Each row has a class, written after it.
[ -4   8 -17  16   1 -30  55  37  -8  -9 -36  13 -27 -24 -20  -1  23 -15
  29 -17 -23  -9  21   2  -2   4   8 -21  10   6  17  27  -3  -1]
Q_954
[ 36 -32  50  20  -6 -33  16  22 -22  49  -1   8  18  -8 -17 -21 -10  23
 -38  30 -19 -22 -29 -23 -34  21 -12  13 -53  21  20  -7  -6  61]
Q_949
[ 25 -43 -44 -15  44  35  -8   1 -11 -23 -45  18  -7 -17  -1 -12 -20 -16
  20 -32  20  20   6  -5   3   6  17  -5 -11  -5  27 -17  22  38]
Q_954
[ 33 -55 -83   1  27  31  14  41 -14 -29   7 -45  13  10  -3   4  46   0
  32  -7 -27   4  -7  53   6  -8 -41  90  73  47 -37 -30   9  -2]
Q_480
[ 22 -30  34  24  10 -14   2  29 -13  55  -2   2  14   4 -15   4   1   4
   3   6 -12 -20 -30 -14 -19  11  13  20 -20  43  -1  -6   3  31]
Q_322
[ 32 -37   3   4   8  43 -27   9 -11 -22  17 -19  12   0   9   4  34  11
  -2   4  -3 -18 -19  13  12  -9 -32  74  -6  41 -23 -30  18  -3]
Q_373
[  2   0 -33  26   9 -49  62  35 -24   1 -50  15 -34 -21 -27  -7  13   9
  11 -21 -16  -3  19  -6 -14  23  -3 -41  12 -13  19  40 -28   5]
Q_199
[ 43 -25  15  14  10 -10  24  12 -16  28 -20   0  18  21 -25 -25  -7  -2
 -11   6   8 -16 -26 -15 -11   0   3  11 -35  51   6  17  13  36]
Q_954
[-18 -13   5  31  -5 -25  63  44 -14   7 -17   8 -30 -25 -10  -8  18   2
  31 -23 -18  -3   0  -1  -6   4  13 -42  17 -12  22  37 -20  -4]
Q_803
[ 35 -30 -52  -2  17  18 -12  38 -28 -12   4 -48  32  38  -1  -8  28  15
  28   1 -27 -11 -24  18  -2   0 -37 111  57  62 -30   9  32 -16]
Q_373
[ 38 -38  49  33   8 -22  23  55 -28  55  -4  14  -6   3  -5   0 -14  15
 -30  22  11 -27 -23 -37 -31  17 -21   0 -52  15   6   8 -10  48]
Q_949
[ -1 -77 -33  -6  12 -11 -16   1 -34  18 -41  18  19 -42 -15 -18  -6  -2
  34 -40  27  32 -22  21   3 -10  21   7  19  -7  32  -5   4   9]
Q_803
[ -8  13 -22  23  -5 -46  56  26 -19  -7 -42  24 -33 -28 -25   9  21   0
  13 -24 -13  -6  26   6 -12  19  -5 -39   4 -21  11  41 -31 -14]
Q_199
[ 34 -53  -1 -10 -16  33 -14 -11 -13 -40  -8 -26  27   4 -15 -10  67  12
  14   7  -4  -4 -30  52  -2   1 -21 114  29  39 -37 -21  10 -18]
Q_373
[ -3   5  -8  27 -11 -21  49  34 -10 -12 -39  12 -25 -15 -33 -20   8 -12
  28 -27 -31  -8  18  17   4  17   6 -17   5  -3  14  31  -4  -4]
Q_954
[ 40  -4   5  34 -15 -37 -11  23 -20  51   2 -17   3  10   0  -2  -7  27
 -26  23  -1 -10 -16 -65 -18  17 -23 -15 -57  23  14  18 -13  64]
Q_373
[ -6 -40 -46   2  22  -3 -46  17 -15  13 -39   1  -3 -28   8  -5   0   4
   5 -13  20  23  -2 -31   8   8  14  10  17   2  15 -18 -13  16]
Q_373
[ 40 -20 -49 -17   3   7 -37 -26 -26 -21   7  -8   6 -35 -14  38  16  25
  48  12 -36  15   2  30   7   7 -31 113  37  17   9 -56  29  20]
Q_917
[ 17 -10 -11  32 -15 -51  10  31 -36  37 -20  13  -3 -18 -27   8  11  15
 -28  26  -6 -17 -18 -45 -30  25  19   4 -37  36  22   3  -4  37]
Q_199
[ 30 -65 -42 -17  41  66 -11  20   1 -25   9 -35  -6  -4  28  42 -10  -7
  38 -13 -41 -24  -5 -13 -14  10  18  51  50  33  -7 -51  29  14]
Q_322
[ 41  -3 -14  -9  -5 -38 -16 -12 -10  38 -13   3   7  -4 -15  16 -11  14
 -31  -3  -3 -11 -23 -15 -27  20  -9 -13 -53  19  12  24  -7  57]
Q_199
[ 30 -20  25  14 -25 -12 -19  -8 -30  36 -12   6  18  -1 -20   1 -49  12
 -20   8  -3 -16 -19 -57 -10  34   7   5 -26  24  15   2  -1  16]
Q_917
[ 41 -21  -7   6 -25 -45   9 -18 -34  27 -13   2  -1  -6 -28  17  -3  10
 -32  -7   0 -10 -18 -25 -32  13 -15   0 -55  11  16  13 -15  42]
Q_199
[ 33 -19  37  18 -13 -37  27  21 -38  30  -3   0  29  -4 -15 -15  -4  19
 -37  19  -4 -26 -13 -24 -31  11 -32  -2 -48  12  14  21   7  29]
Q_949
[ 10 -49 -21 -22   8 -22 -34 -10 -39  -6 -53  30  15 -25 -30  11  -7  -8
  51 -46  -1  19  17  25 -18  24  17  51   6 -32  12 -13   4  14]
Q_322
[  4 -47 -17  -1   1  15 -59 -17 -56  -6 -50  19  27 -17 -38 -17 -30   8
 -10 -36  24  23  -9  -3  12  39  14  34  -2 -21   0  -3  -5  -6]
Q_917
[  3 -19 -56 -13  38 -16 -38  23 -20 -17 -42  23  10 -22 -23 -20 -19  18
  11   2  42   6  -2 -25  11   9  24  -9  31 -26   5 -10  -5  -6]
Q_917
[ -4 -16   1  17 -16 -27  45  37 -18   1 -38  23 -25 -16 -23  -2  -5  -5
  22 -19 -17  -7  13  -8   2  34   2 -13  33 -14  -1  30 -35 -25]
Q_917
[ 39 -16  11  12  19 -40  16  35 -36  60   5 -12  31   9  11   9   4  12
   6  26   3  -4 -34 -56 -40   6 -11  18 -34  43  16  23  11  63]
Q_373
[ 36 -10 -91  -9  15  48  -9   1  29  -6  11 -39 -25 -16  30  44  -7   7
  39  -2 -39   0  -4   9  -3  -3   1  24  32  46  12 -23   7  14]
Q_803
[-17   2 -36  31 -10 -42  42  34 -17   7 -30  18 -38 -26 -18   6  14  -4
  11 -20 -21   3  19   2  -5  21   0 -31  14 -19  15  27 -29  -7]
Q_199
[ 21 -40 -57 -17  19  -3 -23  31 -38  -9 -50  33  -9 -30 -21  -5  39   1
   8 -18  40  34 -16  21   7  18 -14  42  16  -3   7  -2   3  11]
Q_917
[ 31 -31   7  22   2 -33  32  30 -18  54   4   2   6 -12  -3  17   5  21
 -18  24  -8 -13 -32 -62 -37  -5  17 -23 -38  43  36   1 -17  60]
Q_803
[ -8   8 -21  29 -17 -39  49  48   5  -7 -24   1 -36 -24 -21 -16  18  -3
  12 -17 -31  -8  25   8   0  22 -10 -43  16 -14   1  17 -40   6]
Q_480
[  7 -49 -21 -15  34   1 -29  -4 -10   9 -54  13  22 -37   3 -19 -25  10
 -25 -13  18   5  15  -1   3  14   0 -15   4  -7  12  -5 -12  14]
Q_949
[  3  14  -3  18 -15 -29  77  40   4 -19 -36  25 -35 -15 -27 -15  26 -19
  38 -15 -29 -11  20  16  -6   7   1 -21   8  -3  20  30  -5  -9]
Q_954
[ 45 -27  10  43 -35 -30  27  49 -16  53 -22  12 -13 -16 -14  -6 -10  16
  11  25  -5 -21 -24 -39 -25  22  17 -16 -43  54  41  13   9  41]
Q_803
[ 39 -34 -59   2  24  41  10  -5  15 -16 -23 -39  35  24   3   6 -17  18
  18 -15 -13   7   9  -2  -7  10 -34  -5  70   6 -19   1 -18   0]
Q_480
[ 43 -18   9  39  -7 -24   5  26 -11  48   5  -8  16   5 -13  -5 -15  20
 -12  28  -4  -7 -14 -41 -23  19 -14 -13 -40  24  10 -13  -9  71]
Q_480
[ 36  -8   6 -12   0  53 -18 -30   5 -33  11  -8  26  19 -10  38  12   2
  19  -8 -40 -20   5  39 -19  16  -7  78  -5  21 -35 -28   4  -9]
Q_322
[ 29   0  39  14   1 -36  14   4 -23  30   1  -1  28   9  -7 -18  22  18
 -34  31  12  -9 -27 -47 -26   1  -8   7 -59  35   7  12 -10  44]
Q_373
[ 40 -36   0  27 -24 -26  29  11   3  37  16  -4  15 -13  -6 -11 -13  14
  -8  30  19 -20 -35 -31 -22 -16  10 -63 -53  17  27  -3 -14  37]
Q_803
[-17  -8   7  34  -1 -26  39  37 -14  17 -24   5 -14 -32 -11   0  -1  11
  -9  -9 -27 -11  19  -5  -8  17 -14 -33  11 -24   8  17 -38  -8]
Q_949
[ -5  -1  29  27 -15 -37  59  30 -15   1 -35  16 -16 -27 -22 -17  -2   8
 -12 -12 -22 -23  25   0 -13  20 -19 -42  -9 -28  10  32 -37 -16]
Q_949
[ -5   1  -9  30 -15 -39  55  46  -6  -9 -23  -3 -34 -28 -24  -5  25  -2
  22 -22 -15 -11  20  10  -1  12 -18 -38  17 -20  -4  19 -36  -5]
Q_480
[  8 -44 -23  -9  20  14 -17  -7 -43  -8 -66  18  10 -47 -12  -5   3   1
 -19 -26  40  18   6   4  -6   8  -6  21  -5  -4  16 -13   0 -17]
Q_949
[ 24  -5 -92  -4 -10  29 -24 -30 -15 -23  13 -72  19   0   1  20 -16  10
 -34 -29 -45  -5  10 -36   5  -5 -45  16  27  40   5 -26   6  -6]
Q_480
[ 16 -47 -32   5  21   7  17  21 -34 -25 -69  32   1 -31 -31 -17   0 -15
  27 -19   7   6  12  -4  -5  12  35  24  -2  17  26 -22  13   4]
Q_954
[ 33  -9 -34  11  -9 -64   6   7 -30  38 -24  11  12 -12 -16  14  -2  17
 -24  18   3  -8   0 -49 -27  10 -10 -14 -27  28  31  16   0  39]
Q_199
[ 29   6 -49  -1  21   1 -32  31 -12 -42  12 -28  21 -25  12  59   5  33
  36  20 -25 -51  28 -33  -6  -7 -13  29  12  14 -16 -20  13 -14]
Q_373
[ -4 -18  -4  27 -11 -21  44  42   2   7 -27  20 -31 -27  -7  -7  16   1
  25 -12  -4  -4   9   7  -3  11  15 -44   1  -7  16  31 -26   3]
Q_803
[ 16 -22 -22  -4 -20  36 -33  20   1 -27  13  -8  -1  37 -13  -6   2  -5
  -5 -36 -24  -9   1  24  14   7 -54  71  36   8 -26 -14  13 -28]
Q_480
[ 19 -11 -25  -1  10  28  17  10  -2 -25  18 -26  63  16   4   3  41   6
  35  15 -36  -4 -17  45 -12  -6 -23  73  38  33 -32  -6   4 -28]
Q_373
[ 22 -45 -71 -20  47  -7  -5  25 -23   0 -59  11   0 -28 -15 -17 -21 -14
  14 -37   9   8  -6 -17   1  -2  24  -6   3  20  35  -8  17  32]
Q_954
[-14   2 -13  39 -20 -34  41  46 -21 -10 -18   1 -13 -25 -29 -15  23   2
   3 -27 -36  -4  23   8  -1  23 -20 -33   4 -21   4  17 -30   3]
Q_480
[ 60  -9 -25 -39  41  57 -14  16  -1 -51  13   4  19  30  -5 -12  36  23
   5   2 -15  -8 -28  40  10   1 -61  98  38  38 -15 -10  50  -2]
Q_917
[ 26  22   8  35 -14 -26  17  42 -36  23  16  -2  20  -2 -23  13   2   5
 -16  24 -22 -22 -14 -37 -41  24   4   9 -69  31   3 -11  -3  43]
Q_480
[ 27 -27  50  37  -9 -10  15  20  -4  71   2  -1  25  -7  10   1 -29  19
 -29  42   4 -17 -25 -49 -29  16 -11 -30 -29  20  21   2  -1  38]
Q_949
[ 31 -14   6  54 -15 -36  19  44 -25  50   3 -14  11  25 -16 -25 -25  12
  -6  21  13  -9 -10 -45 -17  19 -20 -28 -26  14   3  19  -2  45]
Q_480
[  7 -51 -30   1   3  -7  -6  -8 -46 -14 -55  27  21 -25 -23  -3 -26   0
   0 -17  15  17  22 -28  -1  33  16   2  11 -19   9  -6 -27  -7]
Q_917
[ 45  -8   6  18 -23 -19   1  11  -8  40  -4   4  35   9 -22  -2 -19  -1
 -19  13 -10 -21 -23 -30 -22  11   2 -19 -66  39  20  15  13  46]
Q_954
